The rows lie along a hidden order. The number after each row says roughly how far along it the row is, from 0 to 20. A new part has a new order.
[ 16 -14 -17 -24 -30  22 -13   6  30  -5 -22 -34  35  15  -3  41 -31  34
 -29   2  20 -14  -2   8  27   6 -28   7  16 -36 -13] : 8
[ 15  -9 -20 -14 -28  19 -14   2  24   0 -15 -35  43  -2   1  39 -30  40
 -22   4  14 -14  -5  12  41   9 -21   3  19 -26 -12] : 6
[ -14  -20  -24  -24  -21   25   -5    7   30  -20  -17  -80   60    4
  -44   20  -10   78  -54  -25   34   57   17 -100   16  -34   22   -2
    0  -31  -22] : 20
[ 15 -12 -15 -28 -31  36 -14   8  31 -11 -22 -28  29  30 -13  47 -27  45
 -30   7  21 -13  -4   8  33   4 -29   8  18 -50 -19] : 10
[ 11 -17 -11 -19 -33  37  -9   9  29 -11 -23 -28  24  32 -17  39 -31  34
 -29  -2  23   1  -2 -14  27   0 -28   9  14 -40 -16] : 11
[ -3 -20  -3 -35 -43  48  -5  12  26 -22 -26 -34  42  34 -34  30 -29  59
 -42  -1  24  16  -9 -38  25 -19 -13   3   7 -64 -22] : 15
[  3 -14  -4 -21 -17  17  -3   7  27 -11 -20 -33  10  38 -32  26 -11  39
 -34  -8  20  18  12 -38  17  -7 -12  10   5 -29 -14] : 11
[  8  -4 -12 -15 -38  34 -13   6   8  -9  -5   0  24 -20   9   7 -38  11
  -7  20  -2 -24 -38  39  17   1  -3  -9  15 -28  -6] : 0
[ -2   0 -16  -9  10  -2 -11  -7  11  -3 -24 -35  38  -8 -15  16 -10  58
 -15   1   9  -7   5 -25  21  -3  11   5  15  -1 -21] : 5
[ 15 -16 -14 -28 -32  35 -17   7  35 -10 -23 -28  32  27 -13  37 -40  49
 -20   8  22 -12  -5  11  35   6 -39   9  18 -56 -20] : 10
[  7  -6 -21 -11 -16   4 -13  -1  29  -2 -13 -23  30  -6  -9  22 -23  46
 -16   0  13  -9   2  -9  23   4 -12   2  16 -13 -14] : 6
[  3 -22  -5 -33 -37  37  -2  14  29 -16 -21 -26  28  42 -30  32 -25  43
 -35  -7  25  20   0 -41  16 -12 -14   7   1 -49 -13] : 14

Next part:
[ 15   5  34 -20  35  11 -14  -1  12  11 -20  68 -13   4 -37 -22 -47 -17
   6 -59  -9   3 -32 -24   5 -22 -16  40  -5 -14 -58  18 -92 -29 -10  -6
  15  -9  -5 -21 -30  16  22] : 20
[ 22   6   7 -10  25   7 -32  -1   2 -15 -27  -6 -13  12 -56 -13 -11 -30
 -26 -16  24   3 -10 -26 -13 -25 -14  22   1 -16  -9  15 -95 -38 -12 -11
   4 -10   0  28 -56  12  -2] : 14
[  6   7  -6   2   7   3 -16  -3   9 -20  21  33 -10 -19 -23  -3   0 -13
 -32 -11  14 -11  34  25  14 -19 -27   4 -22 -24 -50  10  -2  34 -10  -7
   7 -17   5 -40   3  33  13] : 7
[ 22  13   8  -5  26   7 -31  -3   9  -8  -1  54 -15  -1 -59 -14 -16 -39
 -41 -30  28  -8  12  -3   5 -30 -31  23 -19 -32 -48  21 -85  -7 -16  -7
  14 -20   3 -18 -44  35  14] : 7
[  5  -1 -21  10  -8  -4 -13  -2  -1 -26  42   4  -5 -18   2   8  31   3
 -38  29  25 -13  32  16  10  -3  -7 -16 -11 -13  10  -5  12  15  -6  -7
  -5  -8   6   9   8   8  -9] : 0
[  5  16   2  26  -7  -3   4  -5  -1  13  10  20   8  17 -11   3  -5 -32
   7   2  -1  -2   2   8  -2   8  -5 -17   1  -8  16  11 -22  25   1  15
  -7   6   2  -9   5  22   6] : 14
[  1 -21 -14 -29  12   4 -23   4   7 -53  20  17 -22 -35 -29  -3  30  31
 -56  10  19 -12  27   4  25 -28 -14  24 -23  -6 -42 -13  37 -14 -12 -35
  13 -21   5   0  -6 -13  -3] : 14
[ -2  17   2  23  -8  -1  11  -3  -2  23   0  10   9  17   8   0 -14 -29
  15 -10  -6  -1  -1  13 -10  10  -5 -20   4  -2   5  10  -7  28   5  19
  -6   8  -1 -20   2  23   8] : 0
[ -4   2 -10   5  -9  -3   1   0  -3  -3   6 -24   3   2  12   7  14   5
  -3  13   1   0  10  13  -9   4  -1 -11  -3   2   7  -2  34  10   1   7
  -3   0   1  -3  11   1  -6] : 7
[ 16   0  -3  -1  16   3 -30  -6   9 -31  25  35 -21 -31 -44  -8  11 -31
 -57  -4  37 -15  26   6  26 -26 -19  17 -21 -26 -27   7 -65   3 -20 -18
  10 -23   8 -16 -18  25  13] : 0

Part 3:
[  2  -8   7  -3   6  -2 -26 -34 -14  10   8   1  26  -4  -6 -20 -17 -13
  -1   7   2   1  10  47 -18 -12   9  -4 -37   8] : 16
[  2 -16  -7   4  10   1  58  -3  -2  34 -15 -13  13 -15   8 -22  47  22
  16  -4  12 -19  15  12 -18  -8   7  20   5  -9] : 0
[  3  -6   3  -4   5   0  36 -21   2  23  -2 -13  14  -8   1 -25  25   6
  13  -7  10 -15  12  10 -23 -10   6  -1  -9  -3] : 4
[  2  -9  -7   3   9   5  42 -21  -5  42 -21  -3  17 -14  14 -22  28   4
  -9   1  10  -8  12  40 -22 -17   8  18 -13   2] : 8
[ -1  -9  -3  -4   6   6  26 -24  10  39 -11  -1  13 -10   7 -22  11 -14
 -23 -11  19  -5   5  42 -13  -9   6  -3 -13   4] : 11
[  2 -16  -9   4   9   0  44  -7   0  30 -15 -10  14 -16  14 -18  52  16
   9  -4  13 -20  11  23 -20  -9   5  15   6  -5] : 1
[  4 -11  -3   1   6  -8  42  -3  -2   3   6 -17  14 -11   2 -12  30  23
  30  -1  -8 -19  15  -6 -26 -10  10  -2  -5  -5] : 0
[ -4  -8   0  -9   6  14  26 -21  14  47 -20   8   8  -7  10 -30  57 -17
 -21 -13  38  -7   3  34 -12  -5   0   5  -5   2] : 13
[ -1 -14  -6  -3   7  11  59 -14   4  46 -22  -9   7 -12  14 -31  45   7
  -7  -2  30 -18  15  18 -24  -4   2  18   2  -4] : 6
[  4 -16 -10   3   8  -2  46 -18  -3  36 -19  -6  23 -16  11 -24  16  12
   0   4  10  -9  11  34 -20 -15  12  19 -11  -1] : 5
[ -6 -16   8 -11   4  26  55 -14  -1  62 -34 -14  24  -3  12 -46  39  -8
 -20   5  52 -18  12  18 -19   2 -10  41  -9  -2] : 19
[  6 -23 -13  17   9   1  63 -18 -27  39 -30   0  37 -26  19 -24   7   5
 -22  25  13   5  20  77 -14 -21  17  57 -25   8] : 14
[  4 -22  -9   8   8  -2  51 -25 -10  32 -10 -12  22 -13  13 -20  40  19
   2   7   3 -12  12  31 -25 -14  13  22  -9  -4] : 3
[  4 -20  -7   6   9  -4  53 -25 -22  27 -14 -11  30 -15  10 -23   8   6
   3  13   8  -9  18  39 -32 -20  14  28 -27   2] : 9
[  3 -16   7   4   3  -4  29 -31 -32   6   6  -7  41 -10   0  -9 -22  -2
   0  29   1   2  20  24 -21 -14  14  13 -35   9] : 20
[  3 -12  -7   3   9  -9  44 -14  -3  24  -1  -4  15 -14   7 -19  23  16
  13  -3  10 -12  10  22 -22 -12  13   5  -7  -3] : 2
